Below is a small trained network, with its code and all its weights. Each question gives an input and a target symbol and asks what happens when units are switched off, that is, made to give their printed mean instead of their output.

import numpy as np


def w(rows, s, z=0):
    codes = np.array(rows[::2]) - 128.0
    scale = np.full(codes.shape[1], s)
    scale[-1] = z or s
    return codes * scale


def norm(h):
    return h / np.sqrt((h * h).mean(-1, keepdims=True) + 1e-5)


def f(y):
    return y / 2 * (1 + np.tanh(0.7978845608 * (y + 0.044715 * y**3)))


def softmax(a):
    e = np.exp(a - a.max(-1, keepdims=True))
    return e / e.sum(-1, keepdims=True)


def log_softmax(a):
    a = a - a.max(-1, keepdims=True)
    return a - np.log(np.exp(a).sum(-1, keepdims=True))


def net(x, mask):
    ids = ['ΔΦβεζσ'.index(c) for c in x.split()]
    T = len(ids)
    res = E[ids] + P[:T]
    u = 0
    for l in range(3):
        r = norm(res)
        for j in range(2):
            rows = slice(2 * j, 2 * j + 2)
            q, k, v = (r @ M[l][rows].T for M in (Q, K, V))
            z = softmax(np.where(np.tri(T) > 0, q @ k.T / 2**0.5, -1e9)) @ v
            o = O[l][rows]
            res = res + np.where(mask[u + j], z, o[:, -1]) @ o[:, :-1]
        u += 2
        y = f(norm(res) @ A[l][:, :-1].T + A[l][:, -1])
        res = res + np.where(mask[u : u + 4], y, B[l][:, -1]) @ B[l][:, :-1]
        u += 4
    return log_softmax(norm(res)[-1] @ U[:, :-1].T + U[:, -1])


Q, K, V, O, A, B = {}, {}, {}, {}, {}, {}
E = w([
[205,167,130,155,147,17],'Δ',
[20,115,138,63,170,117],'Φ',
[6,104,186,159,209,87],'β',
[109,253,160,20,212,143],'ε',
[50,230,119,74,150,24],'ζ',
[93,158,81,170,223,179],'σ',
],0.0058)
P = w([
[225,134,207,148,11,213],'0',
[174,89,252,111,90,120],'1',
[102,80,189,99,74,122],'2',
[99,88,150,85,122,126],'3',
[80,108,123,84,164,114],'4',
[75,141,127,107,185,103],'5',
[80,172,118,133,214,91],'6',
[63,208,110,147,223,80],'7',
],0.004)
Q[0] = w([
[121,59,254,187,147,87],'0.h0',
[62,160,73,47,146,165],'0.h0',
[110,166,68,80,182,58],'0.h1',
[58,234,231,82,156,34],'0.h1',
],0.0058)
K[0] = w([
[118,144,110,254,65,67],'0.h0',
[61,90,184,79,230,185],'0.h0',
[61,160,56,142,249,79],'0.h1',
[153,235,5,173,201,144],'0.h1',
],0.0048)
V[0] = w([
[66,178,147,253,101,75],'0.h0',
[60,128,168,177,137,215],'0.h0',
[165,248,254,97,40,131],'0.h1',
[216,216,76,168,168,222],'0.h1',
],0.0047)
O[0] = w([
[183,171,34,33,143,125,110],'0.h0',
[86,56,92,23,54,98,135],'0.h0',
[214,88,125,59,191,140,255],'0.h1',
[154,150,3,132,63,220,143],'0.h1',
],0.0055,0.0047)
A[0] = w([
[152,62,230,159,2,113,3],'0.n0',
[73,122,28,196,88,198,86],'0.n1',
[158,118,93,200,111,38,107],'0.n2',
[119,35,212,138,35,127,14],'0.n3',
],0.0064,0.0043)
B[0] = w([
[85,172,253,130,234,179,3],'0.n0',
[122,175,167,82,94,58,114],'0.n1',
[174,76,124,182,174,159,107],'0.n2',
[194,147,255,192,206,134,1],'0.n3',
],0.0077,0.00072)
Q[1] = w([
[135,92,101,96,65,120],'1.h0',
[82,209,143,98,254,63],'1.h0',
[180,37,162,198,78,159],'1.h1',
[180,104,127,184,33,185],'1.h1',
],0.0081)
K[1] = w([
[158,68,140,160,93,158],'1.h0',
[65,255,156,146,152,62],'1.h0',
[144,29,147,158,98,81],'1.h1',
[176,64,124,109,64,110],'1.h1',
],0.0084)
V[1] = w([
[120,119,143,144,57,129],'1.h0',
[166,153,30,130,68,1],'1.h0',
[140,55,240,215,125,114],'1.h1',
[145,31,86,104,79,64],'1.h1',
],0.005)
O[1] = w([
[130,177,220,99,139,165,73],'1.h0',
[173,67,246,194,2,72,137],'1.h0',
[143,176,48,158,224,152,2],'1.h1',
[244,251,126,189,135,85,89],'1.h1',
],0.0047,0.0058)
A[1] = w([
[68,133,113,158,181,193,63],'1.n0',
[117,202,168,111,227,110,197],'1.n1',
[209,245,120,73,156,136,146],'1.n2',
[165,224,139,106,145,2,254],'1.n3',
],0.0055,0.0015)
B[1] = w([
[219,125,2,173,90,119,120],'1.n0',
[85,178,100,106,88,174,198],'1.n1',
[55,76,154,87,112,135,177],'1.n2',
[113,114,115,105,201,186,254],'1.n3',
],0.0066,0.0031)
Q[2] = w([
[204,126,183,126,191,219],'2.h0',
[65,254,47,218,150,161],'2.h0',
[46,166,144,203,159,206],'2.h1',
[155,37,178,77,86,200],'2.h1',
],0.0049)
K[2] = w([
[96,106,100,53,77,192],'2.h0',
[57,3,141,138,187,57],'2.h0',
[65,122,196,64,226,50],'2.h1',
[94,72,76,123,23,185],'2.h1',
],0.0059)
V[2] = w([
[238,168,146,75,108,231],'2.h0',
[11,92,8,134,61,198],'2.h0',
[252,92,36,157,196,233],'2.h1',
[206,214,90,245,124,21],'2.h1',
],0.0037)
O[2] = w([
[59,164,64,242,100,116,172],'2.h0',
[169,212,129,155,180,86,110],'2.h0',
[26,90,195,188,132,135,112],'2.h1',
[40,128,253,50,229,194,2],'2.h1',
],0.0048,0.0068)
A[2] = w([
[114,135,183,5,109,254,122],'2.n0',
[108,152,162,157,184,36,94],'2.n1',
[13,194,171,168,135,126,3],'2.n2',
[120,177,60,22,5,123,153],'2.n3',
],0.0043,0.0033)
B[2] = w([
[176,32,116,177,76,98,141],'2.n0',
[82,81,130,111,188,88,123],'2.n1',
[133,91,113,134,147,2,111],'2.n2',
[108,148,171,174,201,86,254],'2.n3',
],0.0074,0.0071)
U = w([
[191,39,15,62,72,127,254],'Δ',
[174,48,171,107,217,8,62],'Φ',
[117,234,130,80,234,174,77],'β',
[174,184,254,173,91,181,140],'ε',
[60,47,172,160,152,237,107],'ζ',
[149,183,60,247,65,69,106],'σ',
],0.0065,0.0055)

Each question gives the input, a string of symbols that net reads in full, and the target symbol t.
The units are the heads (2 rows each of Q, K, V and O) and the neurons (one row each of A and B). Each row of codes is followed by its name. A weight is (code - 128) times the scale printed after its matrix; where a second scale follows, it is the last column's (O, A, B and U).
mask holds one flag per unit, layer by layer, with each layer's heads first. A switched-off unit (its flag False) gives its mean, the last column of its rows in O or B, instead of its output. The means were averaged over made-up inputs and are rounded, as every weight is.
A unit's drop is (log p(t) with every unit on - log p(t) with that unit switched off) / (log p(t) with every unit on - log p(t) with every unit switched off).
The circuit of an input: a set's keep is (log p(t) with only the set's units on - log p(t) with every unit switched off) / (log p(t) with every unit on - log p(t) with every unit switched off). Starting from the 12 units with the biggest drops (on a tie, the unit counted first), units are removed one at a time, each time the one whose removal leaves the highest keep (on an exact tie, the one counted first), for as long as the keep stays at least 0.8.
units of the circuit, in order: the units of the circuit, biggest drop first
unit that matters most: the unit with the biggest drop
k most important neurons: the k neurons with the biggest drops, biggest first
k most important neurons of layer l: the k neurons of layer l with the biggest drops, biggest first
heads that matter: for each layer, one digit per head in row order, 1 if its drop is at least 0.15 and else 0, layers parted by /
drop when u is switched off: that unit's drop, to one decimal
input Δ ζ ε Φ ε Φ Δ Δ, target β: units of the circuit, in order -> [0.h0 2.h1]
input ε σ β, target σ: heads that matter -> 01 / 01 / 10
input β Δ β, target β: unit that matters most -> 1.h1
input σ Δ β ε σ, target Φ: 2 most important neurons of layer 2 -> [2.n3 2.n2]
input ζ Φ ζ ζ, target Φ: heads that matter -> 01 / 10 / 00
input ζ Δ Δ ε σ Δ Φ Δ, target β: units of the circuit, in order -> [2.h1 0.h0]
input ζ ζ ε ζ ζ Δ ζ, target β: units of the circuit, in order -> [1.n3 0.h0]
input ε ζ Φ σ ε β ζ σ, target Φ: units of the circuit, in order -> [2.h0 1.h0]
input ε ε Φ, target σ: heads that matter -> 10 / 01 / 11
input β ε Δ ε, target Φ: units of the circuit, in order -> [2.n3 2.n0]
input Δ ζ ζ ε Δ ζ ε β, target Δ: 2 most important neurons -> [2.n3 1.n0]
input σ ε σ ε, target ε: heads that matter -> 01 / 11 / 00
input Φ Δ ε Φ Δ σ Φ, target σ: heads that matter -> 01 / 00 / 00
input ε Δ σ ζ ζ ε, target Φ: 2 most important neurons of layer 1 -> [1.n2 1.n1]
input ε ε Δ β σ ε, target σ: units of the circuit, in order -> [0.h1]
input Δ Δ ε ζ ζ Δ ε ε, target Δ: heads that matter -> 01 / 10 / 11
input Δ ε σ ε ε, target σ: units of the circuit, in order -> [0.h1 2.h1]
input ζ Φ σ σ, target σ: 2 most important neurons -> [2.n3 2.n1]
input Δ ε ε ζ Δ Δ ε, target Δ: drop when 1.n0 is switched off -> 0.1
input Δ Δ ε, target ζ: unit that matters most -> 2.h1
input Δ ε ζ ζ ζ ε ζ β, target Δ: drop when 0.h1 is switched off -> -0.3
input ε σ ε β, target σ: drop when 0.h1 is switched off -> 0.4
